Each row is followed by its class.
[-1.29, -1.97, +1.01, +0.53, +0.81, +0.14, -0.60, +1.04, -0.81, +2.63, +0.99, +0.16, +1.03, +5.62, +0.55, +0.89, +0.92, -2.41, +1.96, -2.96]	U
[-1.18, -0.88, +1.44, +1.41, +0.63, -0.56, +0.88, +6.15, -0.64, -0.33, -1.28, +1.32, -0.27, +3.16, +1.54, -0.28, +2.33, -0.17, +0.20, -2.22]	D
[-3.11, -3.53, +1.73, +1.46, -1.27, -0.08, -0.43, -0.73, +1.68, +4.23, +0.44, -0.48, -0.10, +3.38, -0.33, -0.97, +1.78, -3.24, +2.90, -1.97]	T
[-2.07, -6.96, +1.66, +0.78, -0.44, +0.95, +0.07, -2.81, -0.59, +0.16, +1.02, -1.42, +0.29, +3.85, -1.36, -0.24, -0.09, -1.52, +0.54, -3.33]	J
[-2.08, -3.19, +0.68, -0.96, -0.59, -1.18, -0.52, +0.61, +2.15, +2.82, -0.53, +0.67, +0.00, +3.06, +0.41, -1.12, +1.71, -3.31, +1.40, -0.92]	D
[-0.46, -4.76, -0.22, +0.73, +2.17, +0.91, -0.28, +1.46, +1.89, +0.75, +1.06, -1.05, -0.43, +5.12, -1.11, -1.11, -0.46, -2.78, +2.46, -1.06]	G
[-3.04, -5.06, +2.15, +0.14, +1.54, -0.62, +0.13, +0.20, +2.35, +3.41, +1.04, -0.40, +0.42, +5.06, -0.30, +1.21, +0.00, -1.21, +0.86, -2.59]	T
[-0.82, -4.28, -0.66, +0.38, -2.29, -1.61, -1.08, +1.20, +0.30, +2.21, -0.05, +0.79, +0.89, +6.45, -1.21, -1.55, +0.47, -2.06, +0.52, -1.64]	G
[-1.80, -4.54, +1.83, +0.53, -0.93, +0.09, +0.57, +0.31, +0.39, +3.43, +0.83, -0.96, +0.09, +1.63, +2.42, -0.02, +0.57, -2.94, +1.48, -2.89]	T
[+1.04, -3.67, +1.89, -0.05, -0.95, -2.07, +0.11, +1.26, -0.18, +0.44, -0.17, +0.38, -1.01, +2.21, -0.55, +0.46, -0.08, +0.82, -0.68, -1.12]	T
[-0.42, -1.69, +2.27, +0.49, -0.42, -0.69, +2.12, +1.39, -2.08, +3.93, -0.11, +0.54, +2.40, +2.05, +2.72, -0.60, +2.02, -1.74, +0.45, -3.82]	T
[-2.52, -0.48, +0.59, +1.80, +0.51, +0.34, +0.47, +0.32, +4.07, -2.49, +1.11, +0.27, +1.04, +1.79, -0.66, -0.46, +1.47, -2.67, +1.92, -1.93]	Y
[-1.62, -2.73, +2.41, +0.43, -1.25, -0.13, +0.71, +0.02, -4.14, -3.43, -0.01, +4.99, -0.79, +1.90, -0.28, -1.89, -0.29, -1.49, -0.06, -3.25]	T
[-5.07, -8.47, +5.10, +0.86, +5.69, +0.48, +1.02, +1.12, +2.55, +8.16, +2.62, +7.00, -0.86, +1.96, +0.38, +2.03, +5.34, -4.95, +5.18, -6.88]	U
[-0.47, -0.94, +1.98, -0.54, -0.81, +0.02, +0.35, +0.23, +1.29, +4.01, +0.46, -0.51, -1.21, +1.80, +0.12, +2.71, +1.14, -1.82, +0.59, -3.08]	T
[-0.86, -1.52, +0.84, -3.41, -0.68, +0.48, +1.18, +0.71, +0.59, -1.39, +0.85, +1.23, +1.40, +3.33, +0.98, +0.13, +0.27, -0.91, +3.64, +0.09]	Y
[+2.80, -8.27, +1.66, -0.03, +1.81, +1.52, +0.18, -0.29, +0.89, -0.89, +0.14, +0.35, +1.64, +3.09, -0.28, -0.57, +0.90, -0.98, +0.53, +0.29]	T
